Below is a small trained network, with its code and all its weights. Each question gives an input and a class and asks what happens when units are switched off, that is, made to give their printed mean instead of their output.

import numpy as np


def w(rows, s, z=0):
    codes = np.array(rows[::2]) - 128.0
    scale = np.full(codes.shape[1], s)
    scale[-1] = z or s
    return codes * scale


def f(y):
    return np.maximum(y, 0)


def log_softmax(a):
    a = a - a.max(-1, keepdims=True)
    return a - np.log(np.exp(a).sum(-1, keepdims=True))


def net(x, mask):
    res = np.array(x, float).reshape(1, 4) / 4 @ E
    y = f(res @ A[0][:, :-1].T + A[0][:, -1])
    res = res + np.where(mask, y, B[0][:, -1]) @ B[0][:, :-1]
    return log_softmax(res[-1] @ U[:, :-1].T + U[:, -1])


A, B = {}, {}
E = w([
[216,151,200,193,44,100,198,226],'x0',
[181,240,201,110,250,152,130,149],'x1',
[67,120,181,134,164,73,135,74],'x2',
[71,136,123,208,125,47,57,106],'x3',
],0.013)
A[0] = w([
[249,134,79,129,147,166,136,134,252],'neuron 1',
[80,128,167,173,76,77,118,134,192],'neuron 2',
[81,103,49,119,158,166,75,123,188],'neuron 3',
[207,135,183,113,113,118,156,181,221],'neuron 4',
[150,106,135,224,124,34,145,121,216],'neuron 5',
[138,150,217,113,175,133,214,127,139],'neuron 6',
[161,133,195,63,159,148,151,168,61],'neuron 7',
[182,81,80,137,78,171,106,203,249],'neuron 8',
[121,178,207,138,147,189,121,111,129],'neuron 9',
[107,144,154,153,160,138,79,107,138],'neuron 10',
[77,101,72,71,149,98,108,95,199],'neuron 11',
[105,72,101,72,166,142,130,118,140],'neuron 12',
],0.013,0.0023)
B[0] = w([
[155,177,102,6,126,45,224,205,228],'neuron 1',
[118,52,186,170,119,96,65,172,213],'neuron 2',
[254,159,61,159,108,191,54,91,240],'neuron 3',
[76,154,242,110,214,166,223,156,249],'neuron 4',
[99,30,200,212,181,57,69,235,226],'neuron 5',
[43,141,241,141,215,240,173,112,250],'neuron 6',
[122,11,114,72,206,193,160,142,231],'neuron 7',
[61,141,66,107,37,66,180,162,228],'neuron 8',
[136,178,164,94,168,120,223,97,218],'neuron 9',
[121,217,218,125,71,79,92,52,195],'neuron 10',
[201,146,125,197,91,223,75,110,240],'neuron 11',
[170,121,94,154,98,212,114,137,208],'neuron 12',
],0.0083,0.016)
U = w([
[228,128,2,50,105,81,111,203,70],'0',
[231,130,52,156,114,191,42,64,143],'1',
[208,188,109,61,155,96,104,96,51],'2',
[128,38,142,205,171,26,44,243,87],'3',
[110,98,170,79,220,187,204,137,218],'4',
[110,176,172,166,150,80,75,39,117],'5',
[76,50,114,189,4,100,139,118,183],'6',
[104,138,112,81,56,59,210,166,2],'7',
],0.0086,0.0024)

Each question gives the input, the list of numbers given to net, and the class t.
The units are the neurons (one row each of A and B). Each row of codes is followed by its name. A weight is (code - 128) times the scale printed after its matrix; where a second scale follows, it is the last column's (A, B and U).
mask holds one flag per neuron, in row order. A switched-off neuron (its flag False) gives its mean, the last column of its row in B, instead of its output. The means were averaged over made-up inputs and are rounded, as every weight is.
A unit's drop is (log p(t) with every unit on - log p(t) with that unit switched off) / (log p(t) with every unit on - log p(t) with every unit switched off).
The circuit of an input: a set's keep is (log p(t) with only the set's units on - log p(t) with every unit switched off) / (log p(t) with every unit on - log p(t) with every unit switched off). Starting from all 12 units, units are removed one at a time, each time the one whose removal leaves the highest keep (on an exact tie, the one counted first), for as long as the keep stays at least 0.8.
circuit, biggest first: the units of the circuit, biggest drop first
k most important neurons: the k neurons with the biggest drops, biggest first
drop when u is switched off: that unit's drop, to one decimal
input [1,-8,-4,4], class 3: most important neuron -> neuron 5
input [-6,5,-2,-3], class 1: circuit, biggest first -> neuron 4; neuron 3
input [-3,-4,4,6], class 3: 2 most important neurons -> neuron 5; neuron 2
input [2,-2,-4,2], class 7: 3 most important neurons -> neuron 8; neuron 11; neuron 3
input [-3,2,4,3], class 5: 2 most important neurons -> neuron 10; neuron 7
input [0,0,-3,-2], class 7: 2 most important neurons -> neuron 3; neuron 6
input [7,-7,-5,0], class 7: 3 most important neurons -> neuron 8; neuron 1; neuron 4
input [-4,3,-7,1], class 0: 2 most important neurons -> neuron 1; neuron 6
input [1,-7,-8,1], class 0: 3 most important neurons -> neuron 6; neuron 4; neuron 10
input [1,-5,-2,0], class 6: 2 most important neurons -> neuron 8; neuron 1
input [-6,3,-8,-7], class 0: drop when neuron 1 is switched off -> 0.1
input [3,-2,-4,1], class 7: drop when neuron 8 is switched off -> 0.3
input [0,-4,4,-3], class 6: drop when neuron 3 is switched off -> 0.4
input [-4,-4,-7,-7], class 0: drop when neuron 12 is switched off -> 0.0
input [2,-7,-6,8], class 3: circuit, biggest first -> neuron 5
